(50): [ 59 144 117 142]
(24): [121 114 123  98]
(28): [120 116 162 115]
(2): [120 116 162  79]
(117): [138 154 167 163]
(161): [146  83 198 139]
(23): [121 138 102 147]
(165): [ 59 144 117 150]
(132): [145 123 123 119]
(121): [ 92 143 166 139]
where: [146]  (161), 1
where: [143]  (121), 2
[138 154 167 163]  (117)
[120 116 162  79]  (2)

(19): [182 108 169 113 105 192 140 130 128 111 175 127 141 114  84 134 112 130
 135 128 107  97 140 130 132  76 132  99 194 108 132 154 155]
(29): [137 131 131 110 105 109 113 197 120  94 110 153 181 136  71 126  88 108
 165 159 129 132 195 160 142 118 118 109 117  75 122 191 116]
(101): [137 131 131 110 105 109 113 197 115  94 110 153 181 136  71 126  88 108
 165 159 129 132 195 160 142 118 118 109 117  75 122 191 190]
(105): [ 85 130  61 151 112  65 101 146 159 197  95  83 126  83 120 122 132 108
 151  84 123 141 143  93 176 124  89 125  89 105  97 160  91]
[137 131 131 110 105 109 113 197 115  94 110 153 181 136  71 126  88 108
 165 159 129 132 195 160 142 118 118 109 117  75 122 191 190]  (101)
where: [76]  (19), 26
[182 108 169 113 105 192 140 130 128 111 175 127 141 114  84 134 112 130
 135 128 107  97 140 130 132  76 132  99 194 108 132 154 155]  (19)
[ 85 130  61 151 112  65 101 146 159 197  95  83 126  83 120 122 132 108
 151  84 123 141 143  93 176 124  89 125  89 105  97 160  91]  (105)

(90): [128 128 131 141 122 146]
(54): [143 109 157 130 121  84]
(21): [109 114 108 148 137 107]
(112): [106 132 142 141 146  61]
[143 109 157 130 121  84]  (54)
[109 114 108 148 137 107]  (21)

(100): [106 108 115 113 105  88 102  84  74  89  97 111  98 115  99 103  98 122
  96  89  95 114 122 100 113 106 130 144 101  91  90 117 112 102 128 117
 115 121  97 134 127]
(12): [106 108 115 113 105 108 102  84  74  89  97 111  98 115  99 103  98 122
  96  89  95 114 122 100 113 106 130 144 101  91  90 117 112 102 128 117
 115  96  85  82 107]
(107): [113 144 166 121 179  74 152 152 107 167  63  74 161 146 148 102  43  99
 114 104  91 161 174  86 138  62 101 115 106 105 152  90 167 194 139 134
 183  93  85  88 103]
[106 108 115 113 105 108 102  84  74  89  97 111  98 115  99 103  98 122
  96  89  95 114 122 100 113 106 130 144 101  91  90 117 112 102 128 117
 115  96  85  82 107]  (12)
[113 144 166 121 179  74 152 152 107 167  63  74 161 146 148 102  43  99
 114 104  91 161 174  86 138  62 101 115 106 105 152  90 167 194 139 134
 183  93  85  88 103]  (107)
where: [179]  (107), 5

(64): [149  78 147 125 120 111 168 165  63]
(73): [183 158  98 161  74  85 134 144 150]
(94): [173 128  79 147 129  58 120 170 138]
(99): [149  78 147 138 120 111 168 165  63]
(17): [167 187 106  85 157 148 209 213 129]
(97): [ 62 128  79 172 129  58 120 170 138]
[149  78 147 138 120 111 168 165  63]  (99)
[167 187 106  85 157 148 209 213 129]  (17)
where: [213]  (17), 8
[183 158  98 161  74  85 134 144 150]  (73)
[149  78 147 125 120 111 168 165  63]  (64)
where: [98]  (73), 3

(3): [127 126  93  95  87  55 160 161  74]
(51): [139 112 134  87 154 129 129 157 152]
(53): [127 126  93  95  88  55 160 150  63]
[139 112 134  87 154 129 129 157 152]  (51)
[127 126  93  95  87  55 160 161  74]  (3)
where: [88]  (53), 5
where: [139]  (51), 1

(162): [120 109 146 148 139 119 122 121 133 122 110 117 117 128 131 141 133 171
 110 151 147 130 161]
(98): [125 125 131 135 130 119 125 144 128 111 120 123 134 125 115 129 117 133
 122 141 142 147 134]
(42): [144 115 112 140 157 136 127 111 148 135 112 128 129 139 113 140 123 165
 126 172 141 126 153]
(160): [118 128 147 123 113 114 116 128 124 115 127 129 142 120 137 132 129 141
 125 138 154 135 136]
(143): [125 115 121 139 119 113 126 123 126 122 117 126 132 124 115 112 126 135
 125 129 122 137 121]
(55): [128 127 119 138 132 121 126 125 126 125 115 125 132 133 121 133 139 135
 121 148 136 128 119]
(5): [121 120 144 125 106 135 119 152 101 107 148 117 127 115 159 145 141 105
 119 117 137 142 119]
(168): [137 129 123 121 117 116 119 135 129 125 112 131 133 132 129 125 129 122
 131 117 115 192 106]
[125 125 131 135 130 119 125 144 128 111 120 123 134 125 115 129 117 133
 122 141 142 147 134]  (98)
[121 120 144 125 106 135 119 152 101 107 148 117 127 115 159 145 141 105
 119 117 137 142 119]  (5)

(14): [153 138 117 103 160 164 157 112  97  81 135 117 147 146  76 158  64 127
 127 179  97 123 177 107 205 127 116 166 124 158 143 167 154 101 140 101
 133  97 118 154 158 105 147 133 153 127  59 127 157 137 204 171  82 119
 130 171  96 123]
(25): [138 122 153 105 114 104 116 184 171 152 118 112 169 114 107 127 184 134
 146 165 145  93  79 164  43  62 120 149 114 151  94 116 128 144 141 115
  79 116  97 104  94 141  92 161 105 153 140 165 156 126  87  93 133 208
 112 127 172 133]
(10): [111  98  94 133 114 171 100  93  74  77 154  47 175 142  91 132  78 110
 159 163 101 137 132 129 155 137 107 141  91 174  98 180 113 119 117 155
 121 105 161 177 140 101  79 166 129 131 115 108 109 133 129 182 129 100
 148 183 134  85]
(151): [122 133 152 138 115  86 128 165 177 188 107 179  97 109 183 108 197 138
 112  85 165 128  93 142  63 119 147  98 146  89 130  76 119 145 127 129
 127 155 110  83 102 157 140 110 111 129 178 144 124 114  77  69 156 150
 113  75 145 155]
(149): [ 89  67  90 151  94 178 110 140  87 133 128  71 177 124 143 103 114  97
 147 152 145 154 101 141 129 146 119  98  87 172  75 156  95 106 104 173
 128 108 127 142 138 117  63 171 113 135 160 118  99  86  67 139 161  83
 143 166 143  87]
(87): [ 90  93 103 168 112 155 143 139 110 176 108 162 101 115 176  93 131 108
 105  85 167 176 124 117 155 186 146  58 132 108 122 110 101 101 101 164
 171 142 116 108 146 137 133 114 125 115 180 113  92  75  79 103 163  46
 133 109 109 126]
where: [106]  (149), 34
[111  98  94 133 114 171 100  93  74  77 154  47 175 142  91 132  78 110
 159 163 101 137 132 129 155 137 107 141  91 174  98 180 113 119 117 155
 121 105 161 177 140 101  79 166 129 131 115 108 109 133 129 182 129 100
 148 183 134  85]  (10)
[153 138 117 103 160 164 157 112  97  81 135 117 147 146  76 158  64 127
 127 179  97 123 177 107 205 127 116 166 124 158 143 167 154 101 140 101
 133  97 118 154 158 105 147 133 153 127  59 127 157 137 204 171  82 119
 130 171  96 123]  (14)
[ 89  67  90 151  94 178 110 140  87 133 128  71 177 124 143 103 114  97
 147 152 145 154 101 141 129 146 119  98  87 172  75 156  95 106 104 173
 128 108 127 142 138 117  63 171 113 135 160 118  99  86  67 139 161  83
 143 166 143  87]  (149)
[ 90  93 103 168 112 155 143 139 110 176 108 162 101 115 176  93 131 108
 105  85 167 176 124 117 155 186 146  58 132 108 122 110 101 101 101 164
 171 142 116 108 146 137 133 114 125 115 180 113  92  75  79 103 163  46
 133 109 109 126]  (87)

(4): [134  90 155 122 160 128 146 124 136 114 125 161  99 110 119  66]
(140): [137 108 169 143 148 135 136 112 136 157 144 161  93 121 122  76]
(109): [133 134 157 164 147 141 125 129 108 161 122 157 110 129 129 103]
(119): [107  78 124  97 143 160 133 108  71 180 136 121 185 139 144 122]
(61): [ 89 147 102 135 177 116  81 143 136 121 125 101 125 199 106 133]
(122): [ 85  88 126 122 131 164 136 116  55 176 130 133 179 139 129 109]
(128): [137 117 131 128 165 127 139 150 105 108 102 166 125 119 121  90]
[137 108 169 143 148 135 136 112 136 157 144 161  93 121 122  76]  (140)
[ 89 147 102 135 177 116  81 143 136 121 125 101 125 199 106 133]  (61)
where: [141]  (109), 6

(80): [110 130 120 126 119 119]
(200): [121 135 141 114 110 164]
(197): [ 47 136 207 138  94 105]
(172): [122 121 138 131 133 131]
(66): [120 112 154 188 172 155]
(93): [111 190 147 134 127  93]
(13): [113 160 153 168 158 145]
(192): [129 136 136 126 128 154]
(81): [111 194 118 135 140 122]
(41): [138  81  86  69  72  94]
(75): [173 115 137 116 114 144]
where: [113]  (13), 1
where: [116]  (75), 4
where: [128]  (192), 5
where: [194]  (81), 2
[120 112 154 188 172 155]  (66)

(95): [ 97 106 154 118 131 138 115 128 113 158  99 125 112  97 121  90  93 146
 127 127  68 114  93 128 186  83 108 154  85 113 117 124 151 149 103  88
  82 101 154  90 179 117 137 103 111 171 147  90 130 133 142 150 121 167
 138 124 102 106 143  88  89 103 119 162]
(74): [ 98  98 139 105 132 152 139 152 111 163  87 123 147  78 107 105 113 129
 115 135  93 121  95 128 189  96 141 160 117 151 109 119 150 167 106 163
 138  88 127 150  97  78 156 104  93 101 139 146 123 148 124 117 150 107
  85 111 112 145 122 169 131 131 152 124]
(147): [187  94 144 124 127 119  86 169 149 127 107 144  92 183 135 185 102 156
 109 111 123 136 115 136 121  78  83  78  85  95 141 119 138 129  93 183
 118  87 177 135  75  79 180  98 124 117 130 135  91 141 127 120 161 104
  74 108  95 113 126 148 114 142 151 144]
(15): [ 98  98 139 105 132 152 139 152 111 163  87 123 147  78 107 105 113 129
 115 135  93 121  95 128 189  96 141 160 117 151 109 119 150 167 115 128
  87 112 157  85 205 106 162 111 135 159 166  75 104 114 134 148  89 187
 142 126  95  92 131  97 103 103 129 169]
(9): [209 103 129 155 125  85  62 173 166 135 100 163  67 188 154 166 108 193
 122  99 129 158 112 146 112  87  78 102  94  94 148 127 128 135 102 159
 146  95 167 148  97  78 163  83 128 116 125 148  92 150 147 133 159 109
  95 128  85 145 128 165 146 130 141 121]
(118): [100 122 153 106 150 131 127 133 133 139 122 116 148  85 122  69 118 117
 120 134 103 106 107 125 166  89 122 168 100 127  93 138 156 153 116 104
  70 102 155  61 182 117 153  86 105 180 169  92 111 117 144 140 109 160
 171 101  94  59 127 102 107 118 140 148]
[209 103 129 155 125  85  62 173 166 135 100 163  67 188 154 166 108 193
 122  99 129 158 112 146 112  87  78 102  94  94 148 127 128 135 102 159
 146  95 167 148  97  78 163  83 128 116 125 148  92 150 147 133 159 109
  95 128  85 145 128 165 146 130 141 121]  (9)
[187  94 144 124 127 119  86 169 149 127 107 144  92 183 135 185 102 156
 109 111 123 136 115 136 121  78  83  78  85  95 141 119 138 129  93 183
 118  87 177 135  75  79 180  98 124 117 130 135  91 141 127 120 161 104
  74 108  95 113 126 148 114 142 151 144]  (147)
[ 98  98 139 105 132 152 139 152 111 163  87 123 147  78 107 105 113 129
 115 135  93 121  95 128 189  96 141 160 117 151 109 119 150 167 115 128
  87 112 157  85 205 106 162 111 135 159 166  75 104 114 134 148  89 187
 142 126  95  92 131  97 103 103 129 169]  (15)
[100 122 153 106 150 131 127 133 133 139 122 116 148  85 122  69 118 117
 120 134 103 106 107 125 166  89 122 168 100 127  93 138 156 153 116 104
  70 102 155  61 182 117 153  86 105 180 169  92 111 117 144 140 109 160
 171 101  94  59 127 102 107 118 140 148]  (118)

(153): [143 117 134 182]
(193): [135 125 132  91]
(199): [133 130 153 147]
(108): [135 125 132 117]
(106): [139 120 152 134]
(82): [126 151 101 169]
(77): [139 139  95 136]
(141): [144 159 112 150]
(63): [129 134 131  66]
(166): [144 136 138 110]
[133 130 153 147]  (199)
[139 120 152 134]  (106)
where: [66]  (63), 4

